Each row has a name. Each question is about the rows just above it. Places in a row count from 0.

[-52 -12 -26 -22  15 -15  16  37   2   8  21]  <133>
[ 19  48  55  19  19  55  -7  88  55  88 -33]  <154>
[ 48 -58 -32 -73 -24 -14  54  18  -6  32  30]  <205>
[-62  64 -42  14  39  64  64  49   2  64  64]  <131>
[-42  36   7  58  14  35 -38 -15  -1  28   8]  <187>
[ 75 -45  42 -42 -23  25   9  56   0  -8 -16]  <193>
[ 65 -21   6 -30 -38 -18  41  30   0 -28 -52]  <54>
Every place of [55] in <154>:
2 5 8
Places of [19] in row <154>:
0 3 4
What comes right after [58] in the named rows?
[14]
At which places does <133> hold [-52]?
0
Places of [64] in row <131>:
1 5 6 9 10

[-56 -30 -34   1   8  17  -9  25  18  -1   0  -7  -8   2  -1  12  -2  -3
   2  -2  18   0   4   5   3  10   8  -8  -3   9   6  -1  -6  -4  -7  13
  30   5  19   3 -19   4   1  -7  -1  15] = <140>
[ 53 -11  23  21 -16  19  -9 -26 -51   1   2  44   5 -20  23 -51 -15   9
 -29  16 -14  12 -23  10  -3   2   9  46   2 -20  10 -13   5  21 -12   9
  20   9 -49   0  10 -12   0 -14 -22  10] = <154>
[ 29   4  -1 -50  -5 -55  12 -19  27   2  -4 -14  22  15  28  31  -4  -8
  30 -20  -6 -16  -3  24  -1 -82 -20 -48   0   5  19  14  -4  -6   5  -1
   2 -13 -14  -1 -10  11  -4  14  25 -36] = <133>
[-12  48  -9 -21 -14 -12  -4 -50   8  -2   1 -17  12  41   1  12 -19  -1
  13  -7  -6  -2 -12   3  -1  -9   9 -30   0  12 -13  23  -9   2  -4  -7
   7   0  -9   3  -7  24   4  -5   7 -12] = <54>
[-12  48  -9 -21 -14 -12  -4 -23   8  -2   1 -17  12  41   1  12 -19  -1
  13  -7  -6  -2 -12   3  -1  -9   9 -30   0  12   5  -6   6  -1   9   2
 -10  10  49   2   6   4  -3  13 -15  14] = <147>
[ 13  25   7   5  -7   9  -2 -14  18   1   2 -12  11  11  -5  10  -1  -1
  10   4  -7   1   1  -6  -1  20   2   5  -2  10 -21  12  -5  -2   4  -5
  -1   0  10   0   4  14   5  -3   9  18] = <187>
[-27   7 -28  -9   5  -1   2   7  70  -2   1   1   2  20  15  56  14  -6
  42  -6   2  -7  25  -2   3  21 -21  17  -5  23 -25  15 -11 -26  16  -3
 -54 -19  31  -3 -22   8   4   9  36   9] = <56>
Places of [9] in row <154>:
17 26 35 37
Every place of [18] in <187>:
8 45
At which places does <140> hold [8]?
4 26
At which places does <154> hold [-49]?
38
Whose row is [ 13  25   7   5  -7   9  -2 -14  18   1   2 -12  11  11  -5  10  -1  -1
  10   4  -7   1   1  -6  -1  20   2   5  -2  10 -21  12  -5  -2   4  -5
  -1   0  10   0   4  14   5  -3   9  18]?
<187>

[27 21 50 49 20 -2  2] : <154>
[ 27  21 -16  49  20  -2   2] : <140>
[-73 -28 -23 -13  23 -18  63] : <37>
Right after [-16] comes
[49]
Where do [ 27  21 -16  49  20  -2   2] appear?
<140>

[ 39   8  45  34 -12 -34] -> <193>
[ -4  41 -22  16   2 -17] -> <205>
[ 54 -39   4  16 -16  27] -> <140>
[ 77  -2 -28  52 -18  -8] -> <133>
[ 39   8  35  34 -12 -34] -> <154>
[  5 -37   8  53   0   8] -> <147>
Right after [4] comes
[16]
Right after [54] comes
[-39]
Right after [-39] comes
[4]
What comes right after [77] in the named rows?
[-2]

[-75  52  31   9]  <54>
[-21  17  31 -26]  <133>
[ 36  37 -34  36]  <154>
[  0 -68  64  37]  <140>
[47  7  6  6]  <193>
[  7   5 -76 -46]  <119>
At which places does <154> hold [36]?
0 3
Places of [6] in row <193>:
2 3
What comes right after [-75] in the named rows?
[52]
Every place of [5] in <119>:
1

